How the nodes are linked:
kel: §>lep, ^>giz, &>fad, +>zav, ~>ped
nes: §>gup, ^>zav, &>kel, +>rel, ~>moz
piv: §>teg, ^>taz, &>dak, +>luz, ~>fad
pir: §>fos, ^>sep, &>pav, +>none, ~>bap
tul: §>gel, ^>leg, &>suz, +>buv, ~>tep
zut: §>sez, ^>bim, &>gef, +>zeg, ~>suz
ved: §>nom, ^>veb, &>lod, +>nop, ~>fod
pav: §>gak, ^>bas, &>buv, +>sep, ~>vef
bag: §>pir, ^>ges, &>bog, +>none, ~>none
luk: §>lif, ^>bon, &>nog, +>rol, ~>kun
bon: §>ran, ^>nis, &>pov, +>por, ~>luk
veb: §>sev, ^>lom, &>kib, +>dak, ~>ved
bim: §>dod, ^>zod, &>bal, +>gel, ~>zut
bas: §>zad, ^>dab, &>rut, +>bog, ~>pav
fuz: §>zav, ^>moz, &>gup, +>gog, ~>zom
zot: §>leg, ^>tep, &>gel, +>gak, ~>rut
teg: §>mag, ^>nop, &>ved, +>fad, ~>rop
pov: §>none, ^>none, &>none, +>nis, ~>nog
taz: §>nop, ^>rop, &>mag, +>lep, ~>piv
kun: §>nis, ^>luk, &>ran, +>vab, ~>fov
vur: §>por, ^>vab, &>kun, +>gan, ~>nam
lik: §>num, ^>gan, &>vur, +>meb, ~>vap
pab: §>gul, ^>kav, &>zom, +>ber, ~>bif
nas: §>kad, ^>zor, &>rem, +>lod, ~>sok
luz: §>fad, ^>lep, &>taz, +>gup, ~>giz
sok: §>mib, ^>nas, &>fub, +>sev, ~>tok
bul: §>ber, ^>nur, &>san, +>gef, ~>rim
nam: §>rol, ^>vur, &>fov, +>lik, ~>num
zav: §>ped, ^>liv, &>giz, +>zom, ~>nes
bal: §>bul, ^>gaz, &>ziv, +>zod, ~>gef
pog: §>boz, ^>meb, &>lik, +>kad, ~>vig
kad: §>vig, ^>fub, &>meb, +>sok, ~>mib
liv: §>kel, ^>gup, &>luz, +>fuz, ~>zav
tep: §>zeg, ^>tul, &>teb, +>zad, ~>zot
ges: §>sep, ^>bap, &>fos, +>none, ~>bag
moz: §>liv, ^>nes, &>ped, +>gul, ~>fuz
nop: §>fod, ^>dak, &>veb, +>piv, ~>teg
mag: §>veb, ^>fod, &>nom, +>rop, ~>dak
buv: §>tep, ^>rut, &>leg, +>bas, ~>zad
zor: §>fub, ^>mib, &>vig, +>kib, ~>nas
fod: §>lom, ^>ved, &>sev, +>teg, ~>mag
ral: §>vur, ^>num, &>rol, +>boz, ~>gan
ziv: §>san, ^>ber, &>pab, +>gaz, ~>nur
tem: §>taz, ^>fad, &>teg, +>kel, ~>lep
kav: §>rel, ^>gog, &>fuz, +>mim, ~>pab
gaz: §>nur, ^>rim, &>ber, +>sez, ~>bal
ped: §>luz, ^>kel, &>tem, +>nes, ~>gup
teb: §>bim, ^>suz, &>sez, +>tul, ~>gel
bog: §>pav, ^>fos, &>dab, +>ges, ~>sep
num: §>vab, ^>nam, &>por, +>vap, ~>ral
zad: §>zot, ^>buv, &>tul, +>pav, ~>gak
lod: §>sok, ^>kib, &>zor, +>veb, ~>sev
lom: §>lod, ^>nom, &>tok, +>mag, ~>veb
lep: §>piv, ^>tem, &>rop, +>ped, ~>luz
zom: §>nes, ^>fuz, &>liv, +>kav, ~>rel
bap: §>bog, ^>pir, &>vef, +>none, ~>ges
por: §>luk, ^>fov, &>nis, +>nam, ~>rol
giz: §>tem, ^>luz, &>piv, +>liv, ~>kel
vef: §>dab, ^>pav, &>zad, +>pir, ~>fos
leg: §>teb, ^>zeg, &>zut, +>rut, ~>tul
rol: §>kun, ^>por, &>bon, +>num, ~>vab
vap: §>ral, ^>lik, &>nam, +>pog, ~>boz
zir: §>lik, ^>boz, &>ral, +>rem, ~>meb
rop: §>dak, ^>teg, &>fod, +>tem, ~>taz
mib: §>rem, ^>kad, &>pog, +>tok, ~>zor
fov: §>bon, ^>kun, &>lif, +>vur, ~>por
tok: §>zor, ^>sok, &>kad, +>nom, ~>kib
gup: §>giz, ^>ped, &>lep, +>moz, ~>liv
dab: §>buv, ^>gak, &>zot, +>fos, ~>bas
gak: §>rut, ^>zad, &>tep, +>vef, ~>dab
sep: §>vef, ^>bog, &>bas, +>bag, ~>pir
rem: §>meb, ^>vig, &>boz, +>zor, ~>fub
suz: §>zod, ^>zut, &>dod, +>leg, ~>teb
dod: §>gaz, ^>gef, &>bul, +>zut, ~>sez
vig: §>zir, ^>pog, &>vap, +>mib, ~>rem
sez: §>bal, ^>dod, &>rim, +>suz, ~>zod
fos: §>bas, ^>vef, &>gak, +>bap, ~>bog
rut: §>tul, ^>zot, &>zeg, +>dab, ~>buv
gog: §>zom, ^>gul, &>moz, +>san, ~>kav
nis: §>nog, ^>lif, &>none, +>fov, ~>bon
nur: §>mim, ^>ziv, &>bif, +>bal, ~>bul
boz: §>gan, ^>vap, &>num, +>vig, ~>zir
sev: §>tok, ^>lod, &>nas, +>ved, ~>nom
rel: §>moz, ^>zom, &>zav, +>pab, ~>gul
zod: §>gef, ^>sez, &>gaz, +>teb, ~>bim
gul: §>fuz, ^>rel, &>nes, +>bif, ~>gog
ber: §>bif, ^>mim, &>kav, +>rim, ~>ziv
mim: §>pab, ^>san, &>gog, +>bul, ~>ber
san: §>kav, ^>bif, &>gul, +>nur, ~>mim
dak: §>ved, ^>mag, &>lom, +>taz, ~>nop
nog: §>none, ^>pov, &>none, +>bon, ~>ran
zeg: §>suz, ^>gel, &>bim, +>zot, ~>leg
bif: §>gog, ^>pab, &>rel, +>ziv, ~>san
gan: §>nam, ^>ral, &>vab, +>zir, ~>lik
lif: §>pov, ^>ran, &>none, +>kun, ~>nis
gef: §>rim, ^>bal, &>nur, +>bim, ~>dod
gel: §>zut, ^>teb, &>zod, +>tep, ~>zeg
nom: §>kib, ^>sev, &>sok, +>fod, ~>lom
meb: §>vap, ^>zir, &>gan, +>fub, ~>pog
ran: §>none, ^>nog, &>none, +>luk, ~>lif
fad: §>rop, ^>piv, &>nop, +>giz, ~>tem
rim: §>ziv, ^>bul, &>mim, +>dod, ~>gaz
fub: §>pog, ^>rem, &>zir, +>nas, ~>kad
vab: §>fov, ^>rol, &>luk, +>ral, ~>vur
kib: §>nas, ^>tok, &>mib, +>lom, ~>lod

The rows follow the links: the fewer symbols apart two nodes are, the more alike their rows tend to be.

Each row is also shifted at random along 5 hidden directions that mean nothing.

The rows of 90 nodes, shuffled:
Each row is one node's numbers.
r1: -37,11,23,31,-18,10,4,-4,12,5,0,22,-5,-6,-4,-23,11,13,-4,-15,-8,40,-25,-15,-7,10,-1,11,-6,-11,1,-10,13
r2: -19,34,14,-6,12,-18,9,-10,-17,23,11,-20,1,5,-18,23,-9,-18,41,-40,-4,15,-12,54,-6,14,11,14,0,-7,-7,20,-11
r3: -39,-35,8,-10,11,10,6,8,3,-8,11,-16,-1,9,-12,-28,5,-6,-25,-14,6,-26,16,-21,-26,-31,-25,-20,10,4,14,-7,15
r4: 5,11,-22,-1,-4,-3,-14,-23,-8,10,-10,13,13,-6,12,39,-11,11,1,-2,-12,21,5,-32,21,27,15,31,-30,11,-1,15,-28
r5: 19,12,-9,6,-10,-12,-1,7,-10,-5,-14,18,-1,-9,20,5,-2,18,21,11,-8,-3,-11,36,22,32,0,-3,24,5,-16,8,1
r6: -22,14,-2,17,-1,-7,-11,-17,-3,15,1,9,21,-14,-1,24,-8,16,12,-22,-28,7,-6,-24,2,26,9,27,-25,11,12,15,-35
r7: 15,20,17,20,-8,-3,7,14,10,0,0,15,-2,-3,3,-8,4,7,24,13,0,0,-24,33,5,11,5,-2,17,-7,-11,-2,1
r8: -29,5,12,22,-18,-10,-1,6,-5,-11,-13,14,-16,-21,5,-30,10,22,5,-20,-16,22,-20,42,-2,20,-7,-20,26,-7,4,-8,32
r9: 39,3,-2,-3,-3,12,0,-6,5,5,8,-7,-6,8,-4,-10,7,-19,-17,19,10,20,-1,-35,-3,-14,10,11,-22,-13,-5,-18,5
r10: -2,-5,-13,1,-9,3,-3,4,4,-11,-18,28,3,2,22,17,-5,22,0,20,6,-3,3,-2,25,16,-4,2,10,11,-12,11,-4
r11: -13,-2,-5,-18,5,2,5,-15,-20,14,10,-18,-2,11,-6,-8,0,-17,-8,-26,1,15,6,-16,-10,2,-7,11,-7,-4,-7,1,9
r12: -8,3,13,21,-4,7,4,9,15,3,3,22,13,1,5,-3,1,16,9,12,-4,-12,-13,-16,3,8,-5,10,4,6,-5,4,-17
r13: -22,-3,24,25,-11,18,8,12,26,-4,3,22,-2,4,-4,-25,11,9,-10,12,8,10,-16,-22,-7,-12,-6,0,1,-8,0,-13,9
r14: -2,12,-11,1,-8,-14,-8,-1,-4,-10,-23,15,-6,-13,13,28,-7,17,16,1,-3,11,0,44,23,21,11,-5,8,5,-1,13,0
r15: -29,-27,4,-11,13,4,6,6,-4,-2,14,-20,3,7,-10,-24,3,-7,-15,-17,0,-31,13,-14,-24,-21,-23,-15,11,6,10,-3,8
r16: 24,4,-8,-21,7,-3,2,-4,-7,0,0,-22,-13,8,-7,9,-2,-23,-2,2,15,9,11,20,0,-15,10,-6,-5,-9,-3,-3,11
r17: -9,0,-3,15,-7,-2,-4,-3,-6,4,-1,16,12,-11,11,-7,0,21,3,-6,-21,-5,-9,-19,3,26,-7,10,2,10,-1,4,-11
r18: 20,9,9,14,-5,9,4,7,13,3,4,14,5,4,3,-5,4,1,5,22,4,1,-13,-14,4,1,4,10,-2,-3,-10,-4,-8
r19: -3,28,22,24,-7,11,3,-10,20,17,9,11,3,3,-15,7,3,-7,5,-1,2,41,-21,-24,-3,-2,21,30,-32,-15,0,-6,-14
r20: 8,14,2,14,-5,-5,1,6,2,4,-3,19,11,-4,11,10,-4,16,24,10,-8,-9,-14,11,14,24,1,10,10,7,-11,11,-18
r21: -2,-5,-6,-23,9,-5,5,-3,-18,3,5,-20,-6,9,-4,-3,-2,-15,1,-15,6,-5,10,17,-6,-4,-7,-7,9,-1,-6,4,12
r22: 23,6,-15,-31,8,2,-1,-11,-1,-1,-8,-15,-12,17,-5,38,-8,-27,-6,10,29,22,20,11,14,-20,20,5,-19,-8,-6,5,2
r23: 48,4,-7,-3,-2,11,2,6,11,0,-1,14,5,13,11,11,-1,-4,-1,43,17,-6,0,-22,18,-3,7,12,-6,0,-19,-1,-13
r24: -7,-11,-7,-25,11,5,2,-4,-1,-2,0,-16,-5,15,-7,15,-5,-17,-11,-2,19,-2,20,-2,-1,-22,0,-3,-7,0,1,5,3
r25: 19,-3,12,5,3,5,5,12,12,-3,9,-9,-4,3,-10,-18,7,-11,-4,15,8,-11,-3,1,-13,-22,1,-12,3,-8,4,-14,6
r26: 6,4,4,19,-9,-4,1,6,-6,5,4,15,10,-10,11,-21,5,19,11,1,-20,-12,-19,-6,1,27,-10,5,15,6,-9,-1,-6
r27: 10,1,14,16,-4,11,6,13,20,-1,5,14,4,5,0,-12,5,4,2,23,7,-10,-11,-13,-1,-8,-2,2,4,-2,-5,-7,-5
r28: -3,11,15,22,-10,12,3,-2,14,9,6,19,5,2,-1,-8,6,6,-1,7,-1,19,-17,-31,-1,5,3,19,-13,-6,-5,-6,-7
r29: 32,17,5,-4,12,-12,1,-3,-10,14,16,-31,1,-4,-17,0,-1,-24,16,-11,-9,-5,-4,18,-16,-6,13,1,-9,-9,6,-4,-9
r30: -28,-9,-7,6,-7,2,-8,-2,6,-10,-15,20,3,-8,10,12,-3,23,-8,-1,-5,4,5,-9,11,9,-2,0,-2,11,8,7,-3
r31: 26,-10,-7,-21,7,2,2,8,3,-10,-2,-14,-11,11,-2,4,0,-17,-9,19,21,-11,15,14,1,-25,2,-16,5,-4,-3,-5,11
r32: 44,11,-8,-15,12,-12,-1,-8,-18,14,15,-33,1,-1,-10,2,-2,-26,9,-7,-8,-6,3,7,-11,-1,10,4,-10,-6,0,-4,-7
r33: -21,3,-4,8,-11,2,-5,-5,4,-5,-15,24,0,-4,11,14,-3,19,-1,1,-1,18,-2,-3,16,16,3,7,-3,5,-2,8,-2
r34: 48,4,-8,-12,10,-2,-1,-4,-7,10,13,-23,3,3,-7,1,-1,-22,-1,11,1,-9,5,-12,-6,-9,9,5,-13,-4,-2,-7,-10
r35: -15,-5,0,-19,-7,2,11,-7,-22,0,0,-12,-25,11,1,-33,9,-14,-13,-22,11,32,-1,16,-6,1,-13,-11,17,-15,-17,-11,47
r36: 65,9,-7,-8,-3,-1,2,3,-6,0,3,-12,-12,3,3,-12,6,-20,-1,26,9,6,-4,10,4,-4,11,-5,2,-13,-14,-16,13
r37: -26,-23,-1,-19,13,5,5,3,-1,-4,7,-15,1,13,-7,-5,-2,-9,-13,-9,11,-23,18,-9,-12,-22,-16,-11,6,6,5,3,5
r38: -8,17,3,-12,9,-12,6,-14,-25,21,13,-24,-1,4,-12,0,-3,-19,18,-37,-9,13,-6,20,-11,14,1,12,-2,-6,-7,7,0
r39: 11,-2,6,-5,4,13,3,7,24,-8,-2,0,-5,14,-8,15,-1,-14,-8,26,27,2,9,-3,3,-33,11,-3,-11,-8,2,-5,-1
r40: 53,13,-5,-1,-1,5,2,4,8,4,1,8,5,9,8,14,-2,-7,9,37,13,-3,-5,-9,16,1,12,13,-6,-2,-18,0,-15
r41: 34,25,11,12,5,0,2,1,12,15,12,-1,13,2,-9,17,-3,-10,22,15,-1,-3,-13,-4,0,0,18,20,-17,-5,-4,2,-30
r42: -23,19,22,25,-13,11,4,-3,20,5,-2,24,-2,2,-5,0,5,7,3,-1,4,38,-21,-10,3,3,10,17,-14,-11,-3,-3,0
r43: 17,8,-13,5,-16,0,-4,-9,-12,3,-9,19,-3,-5,19,-6,3,13,-3,7,-8,25,-10,-14,18,31,0,13,1,0,-17,-2,7
r44: -4,0,26,21,7,7,6,12,22,6,20,-6,11,-2,-19,-19,6,-5,3,3,-5,-22,-11,-15,-25,-23,-1,-1,-5,-4,15,-11,-14
r45: -2,1,1,-13,7,-13,8,-2,-29,10,13,-27,-5,0,-6,-26,3,-14,10,-31,-11,-7,-3,26,-17,9,-13,-8,19,-4,-6,-1,16
r46: 3,-16,-15,-27,4,3,4,-11,-22,4,5,-18,-8,12,2,-16,3,-16,-20,-11,7,6,14,-19,-5,-3,-13,-1,2,-2,-11,-5,20
r47: -34,-5,-6,2,-19,15,-4,-8,14,-14,-26,35,-13,6,14,15,1,18,-22,10,19,45,3,-15,25,3,4,6,-9,-2,-5,2,18
r48: 24,8,5,0,17,-5,-1,-7,-5,21,26,-31,15,-3,-21,-1,-2,-21,7,-12,-16,-18,-1,-23,-23,-9,8,13,-23,-1,13,-4,-27
r49: -10,1,-8,-25,21,-4,5,-3,-9,12,7,-11,17,19,-2,39,-17,-10,20,-7,9,-29,16,6,6,0,-3,15,0,16,-10,29,-31
r50: 50,18,6,10,2,-2,3,4,1,13,15,-6,8,-2,-3,-6,2,-10,16,17,-7,-10,-15,-4,-4,6,9,11,-5,-6,-8,-7,-17
r51: 27,1,-1,16,-7,0,2,6,-7,8,10,14,14,-6,15,-26,6,15,7,13,-19,-20,-17,-26,1,26,-13,9,13,7,-15,-4,-10
r52: -22,7,26,27,-4,5,9,21,26,-6,-2,24,5,0,-1,-3,2,16,19,13,6,-13,-18,23,1,-3,-3,-6,18,0,-1,4,-6
r53: -14,13,34,29,-10,7,10,16,24,-4,4,12,-11,-2,-12,-26,13,1,7,4,6,16,-25,22,-12,-13,3,-9,9,-18,3,-15,17
r54: 0,10,-12,7,-2,-10,-10,-9,-8,6,-7,12,15,-11,10,26,-9,17,15,-5,-19,-3,-2,-4,14,28,6,17,-8,13,1,16,-26
r55: 36,9,4,-1,1,6,4,9,16,-3,0,2,-4,9,-1,11,0,-12,5,31,19,1,-2,9,8,-16,13,0,-4,-8,-8,-5,-3
r56: 12,-4,-4,9,1,6,1,9,9,3,2,24,23,5,16,11,-6,18,11,26,-4,-33,-4,-29,13,15,-8,15,5,18,-12,12,-32
r57: -17,-2,-7,11,-19,-2,-10,-14,-11,-5,-12,10,-12,-18,8,-22,9,15,-19,-18,-18,38,-7,-12,1,20,-1,-2,-5,-5,7,-13,25
r58: 32,17,4,3,-6,12,2,-5,14,5,1,5,-7,10,-4,10,3,-16,-5,23,18,34,-7,-14,8,-11,21,16,-23,-16,-10,-10,0
r59: 6,6,-1,14,-12,-5,0,5,-8,-1,-5,17,1,-10,15,-14,3,19,11,2,-14,0,-15,10,9,28,-6,0,17,3,-11,1,3
r60: -10,18,8,22,-16,3,-1,-14,-4,13,1,16,0,-9,2,-13,6,10,1,-14,-16,39,-22,-21,1,26,5,22,-13,-8,-5,-6,2
r61: 21,17,2,21,-3,-5,-2,-5,-9,22,15,8,23,-10,6,-7,-1,11,19,-3,-29,-11,-21,-29,-1,34,-1,28,-6,8,-9,4,-31
r62: 33,-2,1,-7,4,1,3,8,3,-4,6,-14,-8,4,-6,-11,5,-17,-4,16,10,-9,3,9,-6,-19,4,-13,3,-9,-1,-13,9
r63: -1,4,29,23,9,1,7,20,23,3,18,-4,12,-3,-17,-13,3,-2,16,7,-5,-34,-13,7,-21,-19,-1,-6,5,-2,13,-5,-18
r64: -3,-17,-12,-29,-1,4,9,1,-19,-8,-5,-8,-19,16,9,-20,4,-11,-15,-3,19,7,12,14,3,-4,-18,-17,24,-4,-20,-4,39
r65: 14,1,-2,-13,11,2,0,-6,1,6,8,-21,-1,8,-13,11,-3,-22,-6,-1,9,3,11,-9,-8,-21,10,4,-19,-6,6,-3,-6
r66: 19,14,15,13,-9,7,7,9,17,-3,-1,9,-12,4,-3,-10,8,-6,3,20,15,20,-15,14,3,-11,11,-3,2,-16,-8,-12,13
r67: 10,-5,-1,-18,5,1,3,2,0,-7,-1,-17,-15,8,-8,0,2,-20,-9,4,19,5,12,19,-4,-24,4,-15,2,-10,2,-7,19
r68: -46,-12,12,-8,11,2,7,-1,-3,4,11,-16,0,9,-16,-11,0,-9,-4,-30,2,-6,7,1,-20,-16,-14,-6,4,0,9,3,8
r69: 25,14,9,-4,8,-6,4,9,7,-1,4,-17,-7,2,-13,10,-1,-19,15,8,11,-5,-1,40,-4,-18,15,-11,2,-11,3,-3,0
r70: -20,-10,-1,-19,6,0,8,-2,-13,1,3,-14,-8,12,-4,-9,0,-11,-4,-18,9,1,8,12,-7,-6,-12,-8,11,-2,-7,3,18
r71: 7,11,13,1,5,5,3,2,17,1,4,-10,-6,6,-17,12,0,-19,2,7,16,12,0,10,-7,-27,17,0,-17,-13,8,-6,-3
r72: -25,-6,0,10,-5,13,-1,2,18,-4,-9,32,13,7,12,20,-5,22,-3,15,6,-3,1,-29,16,6,-4,14,-6,12,-5,13,-18
r73: -34,15,12,-11,8,-6,10,-5,-6,9,2,-11,-5,12,-13,17,-7,-13,20,-28,11,13,-1,41,-3,-1,2,4,5,-5,-6,15,3
r74: 11,32,19,26,0,-2,2,-3,10,22,14,8,17,-4,-9,11,-2,0,28,-1,-14,6,-25,-7,-3,15,15,29,-17,-4,-2,5,-33
r75: -16,-5,15,16,-11,14,8,18,26,-14,-10,32,-3,8,8,-7,5,17,-2,26,18,0,-9,3,10,-7,-7,-8,16,-1,-9,-2,9
r76: -23,6,1,-22,17,-5,5,-2,2,2,-2,-14,1,16,-12,41,-14,-15,16,-11,19,-6,16,35,3,-16,8,0,-3,3,1,22,-12
r77: 22,13,6,0,5,11,0,-3,21,5,4,0,3,12,-10,27,-4,-17,0,22,19,13,2,-17,5,-21,21,17,-28,-8,0,-1,-18
r78: -38,-11,9,-10,3,5,12,0,-10,4,8,-9,-7,13,-6,-24,4,-7,-6,-25,7,3,1,3,-14,-5,-19,-6,15,-3,-6,-1,22
r79: -7,-14,-8,-24,8,-1,6,0,-16,-1,4,-16,-5,12,1,-8,-1,-11,-6,-10,9,-12,13,7,-4,-5,-15,-9,15,2,-9,3,14
r80: -12,-10,2,-10,8,5,1,-14,-11,11,17,-27,-2,4,-17,-20,5,-20,-20,-26,-5,10,7,-33,-25,-15,-5,4,-18,-7,10,-11,8
r81: 9,-26,-5,-14,11,1,3,3,-14,1,18,-28,2,2,-6,-37,7,-12,-19,-9,-8,-32,12,-25,-25,-14,-21,-14,9,3,6,-13,10
r82: -32,11,3,14,-15,2,-5,-12,4,-2,-15,22,-7,-8,4,10,0,16,-3,-13,-4,41,-8,1,11,15,8,11,-11,-4,3,3,7
r83: 32,13,16,17,6,-4,4,10,6,11,20,-9,11,-6,-10,-16,4,-7,18,8,-12,-22,-17,0,-16,-2,4,3,0,-4,2,-8,-17
r84: -3,9,13,13,-1,14,5,10,31,-1,-3,25,8,12,0,25,-4,5,9,28,19,0,-6,-8,13,-11,10,13,-9,1,-6,8,-21
r85: 24,-15,-15,-30,8,0,4,8,-4,-15,-8,-15,-15,14,4,6,-2,-17,-9,18,25,-14,21,26,7,-21,-3,-23,16,-2,-8,-1,20
r86: -38,-18,10,-9,12,4,6,2,2,-1,10,-18,-2,8,-16,-12,1,-11,-11,-21,5,-13,11,-3,-22,-25,-13,-12,2,0,13,-2,9
r87: 1,14,11,-6,-3,14,3,-3,27,-8,-11,2,-21,16,-15,30,0,-23,-9,17,39,48,5,15,9,-36,28,2,-26,-22,2,-6,13
r88: 11,9,-8,-23,13,-12,2,-10,-21,12,7,-26,0,6,-8,15,-8,-20,14,-18,1,-2,8,23,-3,3,4,4,-2,-1,-5,10,-5
r89: 10,-1,6,-2,19,3,-1,-1,10,12,20,-21,19,5,-19,14,-6,-16,3,1,-2,-29,9,-28,-17,-22,6,11,-23,5,15,3,-34
r90: 4,-2,0,-16,5,-5,4,-1,-12,-1,4,-24,-16,3,-10,-13,4,-20,-5,-13,7,9,6,23,-11,-14,0,-15,6,-11,2,-8,23

Some nodes, each with its row:
bim r85
kad r10
leg r86
ziv r34
ved r12
sez r16
gaz r31
lik r30
lom r56
bog r38
fub r17
gul r9
fos r64
bal r65
zot r88
zir r54
suz r90
taz r13
boz r6
ped r66
lod r20
gel r24
pav r70
tul r15
zad r46
fad r18
piv r84

Row, symbols taken left to right, then the row they reach:
r36 & + &: r83
r19 § ~ +: r53
r59 & ~ + ~: r72
r81 & §: r29
r7 § & + ~ &: r61
r48 + § ^ § &: r25
r58 ^ & ^: r27
r44 ^ ^ + ^ §: r63
r62 & & ^ §: r41
r55 & ~ & § +: r23
r8 & ~ ~: r4
r1 & ^ &: r33
r43 & ^ ~ ^: r82
r67 & §: r69
r77 & & +: r50
r42 & ~ §: r26
r74 ~ § & +: r52

